Each row is followed by one of two labels, saying whether the row has a hidden trait. Each part has a new trait and two new labels.
(in the rows, 128 means zero)
[135 145 185 124 121 113 121 103 133 150 143 133 113 141 115 119 138 129
 126 139 152 146 122 112 116 131 134 123 128 132 136 122 119 145 150 122
 130 139 121 134 127 132 134 136 107 128 111 103 141 136 122 120 107 113
 140 115 112 124 130 150 145  97 126 120 155 145 142 121 136 127 122 147
 136 100 131 129 140 117 101 134 146 123 136 115 119 129 124 118 117 151
 130 120 127 128 138 125 117 117 148 150 151 139 144 139  89 144 134 120
 128 116 138 135 160 166 109 130 110 138 101 121 143 139 122 125 134 146
 144 132 119 118 109 159 130 143 148 116 130 109 120 111 137 121 136 132
 116 116 107 111 111 131 120 117 131 141 135 124  98 141 141 153 130 125
 124 127 118 129 144 116 107 114 134 125 112 146 132 154 124 146 124 137
 130 116 104 119 142 113 137 126 136 123 140 126 104 136 125 143 137 131
 141 120 129] : N
[128  95 193 130 105 106 109 107 137 170 162 134  73  93 161  84  69 133
 139 113 168 144 148 125 127  98 141 135 104 115 115  71  93  78 117  81
 110 140 113 155  44 142 159 115 128 152 161 119 100  91 125 122 165 141
 113 132  60  83 109  90 169 188 100  82  39  74 150 114  96 131  60 201
  74 138 146 115 174 135 129 134 161 107 100 176  53 112 107 156 125 136
  90 124  84 133  97 103 110 125 139 165  66 124 129 127 159 106 167 137
 140 130 101  98 123  70 155 180  95 149 139  83  80  63 111 136  97 154
 166  80 122  65 160  95 189  69  91 153   4 132 139 123 129 145 167 119
 144 114 105 149  54  63 109 114 125 155 157 178 106  49 132 134 161  77
  87  98 117  81  60 165 163 171 161 106  94 140 156 164 158 139 159 154
 163 166 152 142 102 100 149  91  63 129 121 155 186 146 145 157 144 181
 127 116 135] : N
[132 122  28 143 135 133 127 124 144  54 103  80 114 153 163 125 148 121
 129 116 144  53 149 168 128 115 104 111 133 107 130 169 140  64   1 106
 121  88 158 160  94 144  94 133 133 103 154 136  63  81 149 133 168 121
  86 120 171 113 159 132 168 180 142 163   8  29  70 116 141 152 127  50
  60 134  95 131  85 137 141 111 156 136 136  87 137 150 150 157  97  63
 144 135 129 136  89  39  99 120 134 135  72  92 136 137 153 126  68 102
 140 126  81 106  62   1 151 178 140  96 138 176  67  86 168 140 119  68
  30 107 153 135 125  69 193 105  79 111  67 115 128 132  82 146 118 137
 150  91 144 151 102 109  89 144 139 143 149 178 162  79  69  57 159 152
 107 155 152 100 163 140 165 171  83 168 157  93 116  80 157 111 158  71
 101 164 154 141  50 128  98 129  84 130 103 187 181 120 154  87 100 179
  85 149 140] : N
[141 126 128 137 138 129 128 125 114 159 144 139 123  94 137  99 112 130
 139 137 168 101 146 120 113 128 130 134 116 131 128 170 124 159 139 128
 129 122 142 154 128 150 125 137 115 126 135 131 118 151 147 107 142  97
  94 124 135 126  87 196 171 150 124 117  87 115 140  99 138 144 111 160
 112  95 141  99 103 118 142 155 156 111 133 111  92 146 150 131 144 161
 121 123 142 140  97 143  99 114 145 110 130 125 124 128 136 138 131 110
 141 113 116 119 123 115 155 121 128 147 132  91 137 125 133 139 105 139
 121 119 124 105 121 155 157 141 150 105 141 107 133 119 113 124 111 136
 107  84 127 142 116 122 128 135 136 154 153 136 117 161 147 146 142 121
 115 150 144 111 131 134 137  98 114 135 154 144 158 158 131 167 140 135
 163 141 115 138 140  49 132 130 105 141 128 125 110 144 148 144 147 125
 133 131 112] : S
[134 132 151 119 121 127 123 130 134 128 140 129 109 138 105 125 128 130
 116 129 160 127 134 124 136 125 127 130 135 132 136 126 123 132 145 118
 124 132 103 126 125 120 142 123 118 128 110 111 138 121 121 125 117 123
 142 119 133 131 156 121 144  80 134 123 128 127 142 153 125 120 125 120
 130 123 118 134 133 125 112 134 140 130 138 123 104 127 123 112 117 162
 124 133 113 127 128 135 138 125 145 133 145 125 138 130 102 130 142 126
 123 119 113 115 123 139 124 124 129 128 114 136 125 136 137 133 125 132
 135 151 129 126 137 141 123 133 135 124 137  97 120 132 136 136 134 136
 139 123 123 121 113 110 120 123 123 133 115 115 138 136 120 134 125 124
 128 127 118 123 122 125 120 116 142 127 128 133 114 156 118 123 126 127
 118 113 123 130 132 126 137 134 118 123 134 140 118 129 132 141 140 141
 137 117 139] : N
[144 176 255 138 136  77 115 105 148 179  72 112 116 168 101 100 101 124
 149 147 147 251  94  61 111 114 144 100 116 121 130  66 110 110 110 142
 143 158 130 158 184  59 104 150  97 123  84  75 152 155 101 106 117 100
 145  79  55  98 183 241 121  31 109 175 221 211 153  10 102 168 142 148
 172  58 131 177 126 131  81  12 119 130 108 108 104 161  91 109 124  44
 171 127  45  93 127 101 101 106 135 167 169 154 131 126  24 137 133 137
  92 134 130 184 205 227  17  93  88  95   2  97 115 206  79 112 157 159
 209 162 122 111  69 165 172 129 140 160 132  83 137 102 109  86 135 141
  68 126  57 131 125 158  39 187 132 131 164 203 132  95 151 170 103 153
  81 142 131 170 160  62  89 110 191 153  49  96 147 154  71 188  84 110
 120 115  87  69 100 163 135 115 168 125 105   1  85 147 103 197 168 135
  85 115 116] : S
[105  78 182  64 103 109 127 122 137 124 153 130  86 146  70  97  98 153
  71 130 130 204 115 158 142 129 151 130 118 124 133  84 126 161 172 117
  86 153  38  80  59 144 167 143 104 156  52  82 151 167 109 130  46 140
 130 118 186 133 164  94 133  44 144  84 233 211 139 159  96  57 133 119
 151  77 157 107 148 129  50 139 114 139 108 183 112  60  82  25  71 180
  96 126  92 131 138 165 145 123 139 159 157 160 146 107   1 130 166 167
 100  83 102  76 199 195  50  45  99 162  58 172 166 130 163 121 154 146
 212 147 156 105 157 149  90 135 150 151 168 138  88 138 151 130 171 141
 138 146 149  25 148  83 132  55 110  92  86 130 167  72 106 176  83  67
 142 149  52 162 172 170  69  55 195 165 134 153  82 177 122 127 144 146
 151  43  77  87 143 146 144  95 185  87 148 188 104 112 121 166 104 106
 150 109 141] : S
[136 126  84 141 140 135 126 129 117 136 111 137 151 119  97 116 150 116
 133 131 112  92 128 115 116 131 123 123 135 126 118 154 141 136 132 138
 129 130 161 131 161 146 113 126 133 109 135 138 106 135 134 127 136 102
 123 134 123 130  89 157 120 143 138 142 135 114 121  92 142 145 139 145
 116 130 122 121 116 117 139 138 136 125 128  95 143 138 150 149 147 103
 140 132 146 131 129 140  99 118 109 102 111 112 111 135 160 129 107 121
 132 129 144 144 138 123 109 143 146 106 125 125 149 139 122 130 137 131
 113 119 119 132 108 133 117 147 129 111 140 141 146 117 113 119  99 118
 103 110 106 146 148 162 129 134 128 132 135 110 113 165 141 111 129 152
 128 143 150 128 139 110 129 134 105 110 122 131 144 138 126 133 104 127
 112 149 125 134 121 110 120 129 144 139 104 101 118 135 115 107 124 110
 130 139 111] : N

[128 130 130 124 127 119 125 127 151 115 128 121 107 131 126 117 129 142
 112 127 123 138 120 123 123 130 129 128 126 131 133 130 132 125 118 110
 126 126 135 129 131 126 131 120 131 168 128 123 127 128 127 120 131 126
 124 122 131 129 123 128 134 124 125 133 135 126 129 132 127 132] : G
[128 137 130 126 127 119 127 127 148 144 130 122 105 130 131 121 128 145
 101 128 125 133 120 124 123 130 129 130 124 129 131 130 134 127 121 106
 126 128 135 126 126 129 130 124 128 167 128 125 127 129 130 130 131 126
 130 122 129 130 126 122 131 125 126 131 131 125 129 131 128 132] : G
[125 132 129 129 129 129 122 130 153 157 126 121 103 132 126 116 129 148
 136 123 116 137 120 121 123 132 130 131 125 133 136 132 128 123 115 117
 124 125 137 133 128 126 132 114 130 137 125 117 129 125 123 124 129 120
 130 121 134 123 126 149 128 122 124 134 135 128 130 135 123 131] : G
[110 118 204 109 131 190  93 127 170 106 123 116 224 126 135 128 138 156
  72 117 122  94 109 108 105 150 129 191  99 124 140 145 128 125 120  61
 125 105 136 113 138 124 128 133 119 162 120  94 125 147 140 192 106 106
 172  75 135 132 167 224  95 120 112 153  97 142 122 128  94 136] : T
[128 130 128 130 126 121 130 127 144 122 130 123 106 129 128 126 129 135
 107 129 127 130 124 125 125 126 126 128 124 127 129 128 136 128 127 106
 127 129 133 128 128 126 128 129 128 172 128 130 128 131 129 130 131 130
 133 122 128 131 128 123 127 127 127 130 129 125 128 128 129 131] : G
[128 131 124 122 129 138 126 129 144 119 127 133 147 126 132 133 126 119
 150 127 128 126 133 130 131 128 128 124 131 129 127 129 135 129 132 146
 129 127 127 129 127 128 127 130 126 177 132 127 128 128 127 127 132 125
 125 135 128 127 131 134 127 129 130 127 123 131 128 125 127 125] : G
[111 114 205 115 130 201  97 126 153 143 124 124 255 120 142 150 137 129
  85 119 141  67 122 114 114 149 125 187 105 118 131 143 138 131 138  82
 130 107 122 106 139 130 123 160 114 208 124 109 127 154 149 202 109 113
 185  90 128 135 177 219  71 127 117 156  79 145 120 118  98 135] : T
[129 141  93  25 136  88 115 152 158 122 135 112  86 152 149 139 119 130
 123 102  83 126 115 114 105 122 161 132  81 151 151 149 115 109  83 255
 128 111 178 178 105 119 143 123 135   1 148  80 104 136 122  91 108 113
 202 153 154 114 227 156  58 101 111 165 144 119 139 180 109 134] : T
[128 122 130 123 129 128 125 131 148 131 127 129 125 129 130 127 128 130
 141 125 124 130 129 127 127 129 128 127 129 130 128 130 132 127 131 128
 128 128 133 129 128 125 129 123 129 155 127 123 127 127 125 120 132 125
 125 128 129 125 128 138 126 126 127 130 128 129 129 132 127 127] : T
[128 126 126 132 129 134 126 129 144 128 127 130 141 128 130 124 128 127
 146 127 125 126 130 128 129 128 128 124 128 130 128 129 132 126 124 135
 128 127 129 135 127 130 129 123 129 170 127 128 129 126 129 129 130 125
 123 130 131 125 128 137 130 127 128 129 127 131 128 130 127 126] : T
[130 124 101  47 131  95 129 141 143 116 137 117 105 141 142 143 122 113
  81 114 112 112 125 131 117 122 149 131  93 138 138 138 131 122 113 255
 132 120 153 156 110 127 134 144 133   1 146 111 108 137 131 106 116 128
 193 149 139 123 206 129  66 113 119 149 127 118 135 161 118 134] : T
[125 140 129 131 133 150 119 135 143 131 120 139 166 126 134 128 127 118
 209 123 118 128 135 127 130 129 132 128 128 134 131 130 127 122 124 159
 126 123 126 135 130 121 130 115 130 144 126 114 132 121 121 133 129 116
 118 136 135 120 134 168 123 126 127 128 123 138 127 128 121 120] : T
[128 130 130 125 127 117 127 127 152 122 129 121 102 132 124 118 128 146
 104 128 122 134 120 123 122 132 130 129 125 130 133 130 133 125 117 110
 126 127 135 128 127 126 130 121 130 171 126 124 127 128 128 118 130 128
 131 118 130 129 127 131 131 124 126 131 133 124 130 133 128 132] : G
[128 139 130 132 129 138 126 129 140 129 128 131 141 127 129 128 127 122
 151 127 130 124 133 129 130 128 127 127 131 129 127 128 134 128 132 147
 128 127 125 129 128 128 127 129 128 179 130 129 129 126 127 128 131 126
 127 133 128 126 132 138 129 128 128 126 123 126 128 128 128 125] : T
[127 145 129 122 131 126 122 132 149 126 125 129 130 130 128 122 128 133
 171 122 117 133 126 125 125 129 130 127 126 139 133 129 128 123 117 110
 125 124 133 132 128 125 131 114 130 151 123 117 130 123 121 138 131 121
 127 126 134 124 127 146 130 124 127 134 134 130 128 135 122 126] : G
[133 124  96  34 132  92 136 147 135 140 143 119 112 145 157 167 117  98
  67 112 114  89 126 128 115 113 155 134  88 136 134 141 134 125 116 255
 139 117 160 164 105 130 134 161 133   1 164 107 104 151 137 104 110 134
 204 175 141 123 236 115  56 114 117 159 123 116 137 165 119 136] : T
[127 125 127 122 129 113 119 130 160 156 127 116  88 133 122 112 129 160
 116 123 113 145 114 118 117 132 132 130 120 136 139 133 126 121 106 108
 122 125 144 134 127 122 135 105 130 138 121 115 127 124 125 123 128 121
 131 111 136 126 124 143 132 120 121 136 137 125 130 136 125 133] : T
[128 114 125 126 129 128 123 133 145 129 126 128 122 130 128 124 128 133
 143 124 120 137 126 125 125 129 131 128 127 133 132 130 130 124 120 138
 125 126 133 131 128 122 129 113 129 144 127 119 129 122 125 126 131 122
 126 125 133 125 126 144 128 126 126 133 131 130 128 130 125 127] : G
[126 132 125 125 129 116 119 130 160 135 126 115  87 134 124 108 130 160
 121 121 110 150 113 117 118 133 130 129 120 137 140 134 126 119 104  88
 122 125 144 133 127 125 135 106 131 133 121 113 128 123 125 114 129 119
 131 113 137 125 122 145 127 118 121 136 143 126 130 136 125 134] : T
[139 158 104 134 134 180  93 165 140 119 122 134 102 122 167 177 118 145
 195 110 107  75 127 111 128 118 127 128 127 123 132 130 131 133 110 135
 138 132 167 113 105 125 136 117 115 214 165 128 113 147 158 177 110 114
 130 170 146 132 236 114 143 130 126 162  87 146 121 122 129 138] : T
[126 148 127 121 130 125 121 131 153 126 124 124 114 132 126 112 129 146
 150 123 113 139 121 120 122 131 131 130 124 135 137 133 126 121 112 120
 124 124 137 133 128 125 133 111 130 137 124 116 128 124 123 119 131 119
 129 125 134 124 132 151 134 121 123 135 135 130 130 135 125 128] : T
[141 114 104 137 127 166 108 154 129 134 131 129 101 118 163 193 119 132
 102 123 131  65 131 118 135 112 121 129 131 112 121 124 147 145 130 110
 144 138 165 101 106 135 130 148 111 255 171 153 110 158 171 185 112 134
 135 170 132 145 235  60 136 141 130 158  75 139 120 114 137 146] : T
[128 122 128 123 125 110 132 124 142 146 132 120 101 129 128 124 129 139
  75 131 131 129 122 126 123 129 126 129 129 125 128 127 139 131 127  83
 128 130 131 121 126 131 128 133 128 191 128 135 127 132 132 124 130 134
 135 118 125 137 131 105 130 127 127 130 130 123 129 131 131 132] : G
[127 178 125 125 132 140 121 135 149 166 122 135 146 128 132 124 127 128
 200 121 114 136 132 125 127 130 133 128 127 135 134 131 125 120 117 149
 126 124 131 137 127 120 131 110 131 127 127 112 128 120 122 126 130 117
 119 134 137 120 129 166 128 123 127 130 132 134 127 130 122 123] : T
[131 127  97  33 131  88 132 143 142 119 143 115  98 145 148 154 119 107
  59 113 111 104 123 125 113 116 155 129  87 137 137 141 133 123 112 255
 136 118 155 165 105 130 134 156 135   1 157 108 104 148 135 102 110 133
 208 161 140 124 227 116  54 112 115 155 128 115 136 169 119 137] : T
[127 127 126 129 130 133 125 129 148 128 126 127 123 128 127 124 128 135
 142 126 123 133 125 125 125 130 130 127 127 131 132 130 132 125 121 125
 127 126 134 131 128 125 130 122 129 163 126 122 129 125 125 134 130 124
 130 126 132 126 127 140 130 126 127 131 133 129 129 131 128 128] : T
[111 125 205 115 128 202 105 124 147 133 125 129 255 119 139 150 137 121
  87 125 143  71 125 121 118 147 125 188 110 115 126 141 140 134 145 105
 132 108 118 108 142 130 120 159 115 203 126 113 127 151 144 207 110 115
 169  95 125 135 165 213  84 132 120 143  82 146 119 116  97 132] : T
[129 128 130 127 127 128 130 128 138 120 129 130 144 126 129 135 128 120
 120 133 136 125 132 131 130 127 127 125 131 125 124 126 139 132 136 128
 130 130 128 126 130 128 125 137 127 191 130 133 130 130 131 131 133 133
 129 127 125 129 133 118 127 131 130 124 124 128 127 125 130 128] : T
[127 121 127 123 128 115 123 131 153 125 126 122 107 132 126 117 129 148
 124 124 118 137 120 120 122 130 130 130 126 132 135 131 131 123 114 115
 125 126 136 132 127 127 131 115 130 155 123 119 127 127 122 121 129 121
 130 116 133 127 123 136 134 124 124 134 137 127 129 133 125 130] : T
[126 113 127 127 126  99 124 126 163 126 131 109  76 135 121 105 130 174
  81 126 113 146 108 106 112 132 130 133 120 133 138 133 130 122 107  78
 123 126 137 130 126 128 135 115 130 147 126 119 126 130 127 116 128 123
 139 105 132 130 121 123 130 119 121 138 141 119 131 138 128 138] : T
